Below is a small trained network, with its code and all its weights. Each question gives an input and a class and asks what happens when units are switched off, that is, made to give their printed mean instead of their output.

import numpy as np


def w(rows, s, z=0):
    codes = np.array(rows[::2]) - 128.0
    scale = np.full(codes.shape[1], s)
    scale[-1] = z or s
    return codes * scale


def norm(h):
    return h / np.sqrt((h * h).mean(-1, keepdims=True) + 1e-5)


def f(y):
    return y / 2 * (1 + np.tanh(0.7978845608 * (y + 0.044715 * y**3)))


def log_softmax(a):
    a = a - a.max(-1, keepdims=True)
    return a - np.log(np.exp(a).sum(-1, keepdims=True))


def net(x, mask):
    res = np.array(x, float).reshape(1, 8) / 4 @ E
    u = 0
    for l in range(3):
        y = f(norm(res) @ A[l][:, :-1].T + A[l][:, -1])
        res = res + np.where(mask[u : u + 4], y, B[l][:, -1]) @ B[l][:, :-1]
        u += 4
    return log_softmax(norm(res)[-1] @ U[:, :-1].T + U[:, -1])


A, B = {}, {}
E = w([
[70,125,55],'x0',
[46,133,164],'x1',
[16,146,145],'x2',
[43,21,63],'x3',
[108,90,132],'x4',
[164,83,93],'x5',
[133,150,112],'x6',
[135,254,236],'x7',
],0.005)
A[0] = w([
[130,84,234,4],'0.n1',
[131,62,173,112],'0.n2',
[140,32,255,152],'0.n3',
[114,23,98,44],'0.n4',
],0.0076,0.0033)
B[0] = w([
[165,158,74,120],'0.n1',
[179,198,120,143],'0.n2',
[254,229,135,249],'0.n3',
[131,155,86,200],'0.n4',
],0.0077,0.0019)
A[1] = w([
[196,222,116,212],'1.n1',
[127,209,91,20],'1.n2',
[145,159,2,251],'1.n3',
[143,39,140,2],'1.n4',
],0.0079,0.0028)
B[1] = w([
[153,127,202,254],'1.n1',
[95,107,89,126],'1.n2',
[24,131,189,218],'1.n3',
[208,187,8,113],'1.n4',
],0.011,0.0047)
A[2] = w([
[254,244,127,193],'2.n1',
[231,235,216,255],'2.n2',
[147,108,107,26],'2.n3',
[224,203,159,25],'2.n4',
],0.008,0.0032)
B[2] = w([
[72,139,254,193],'2.n1',
[38,29,180,254],'2.n2',
[236,203,39,112],'2.n3',
[30,215,220,160],'2.n4',
],0.0066,0.0091)
U = w([
[204,98,142,4],'0',
[84,97,118,4],'1',
[176,211,110,4],'2',
[53,94,178,252],'3',
[129,155,130,8],'4',
[166,139,207,218],'5',
[143,138,6,144],'6',
],0.012,0.0034)

Each question gives the input, the list of numbers given to net, and the class t.
The units are the neurons (one row each of A and B). Each row of codes is followed by its name. A weight is (code - 128) times the scale printed after its matrix; where a second scale follows, it is the last column's (A, B and U).
mask holds one flag per neuron, layer by layer. A switched-off neuron (its flag False) gives its mean, the last column of its row in B, instead of its output. The means were averaged over made-up inputs and are rounded, as every weight is.
A unit's drop is (log p(t) with every unit on - log p(t) with that unit switched off) / (log p(t) with every unit on - log p(t) with every unit switched off).
The circuit of an input: a set's keep is (log p(t) with only the set's units on - log p(t) with every unit switched off) / (log p(t) with every unit on - log p(t) with every unit switched off). Starting from all 12 units, units are removed one at a time, each time the one whose removal leaves the highest keep (on an exact tie, the one counted first), for as long as the keep stays at least 0.8.
units of the circuit, in order: the units of the circuit, biggest drop first
k most important neurons: the k neurons with the biggest drops, biggest first
k most important neurons of layer l: the k neurons of layer l with the biggest drops, biggest first
drop of u: that unit's drop, to one decimal
input [0,-7,-1,7,5,3,8,-7], class 6: units of the circuit, in order : (2.n2; 2.n1)
input [-4,-2,-5,4,-1,6,-1,-8], class 6: units of the circuit, in order : (2.n2; 1.n4; 1.n1)
input [5,-8,-6,-8,0,0,5,5], class 3: units of the circuit, in order : (2.n2; 0.n3)
input [8,0,-8,-8,-4,7,1,0], class 3: units of the circuit, in order : (2.n2)
input [8,-3,0,5,7,6,4,-6], class 6: units of the circuit, in order : (2.n2; 2.n1)
input [1,-1,-5,3,-1,-1,-3,-3], class 6: units of the circuit, in order : (1.n1; 2.n1; 2.n2)
input [8,-3,-8,4,7,2,-2,2], class 6: 4 most important neurons : (1.n1; 2.n1; 2.n2; 0.n3)
input [-4,-1,-6,5,7,-2,3,-8], class 6: 2 most important neurons of layer 1 : (1.n4; 1.n1)
input [1,-4,-7,8,8,1,-8,-6], class 6: 2 most important neurons : (2.n2; 1.n4)
input [2,-1,6,7,7,1,3,-6], class 6: 3 most important neurons of layer 2 : (2.n2; 2.n1; 2.n4)
input [4,-5,-7,-7,1,3,5,0], class 3: drop of 2.n2 : 0.2
input [-1,2,0,6,-3,8,1,-7], class 6: drop of 1.n1 : 0.2
input [6,-2,-2,8,2,-7,-1,-8], class 6: drop of 2.n1 : 0.3
input [1,-7,4,6,5,1,-3,-2], class 6: drop of 1.n1 : 0.4
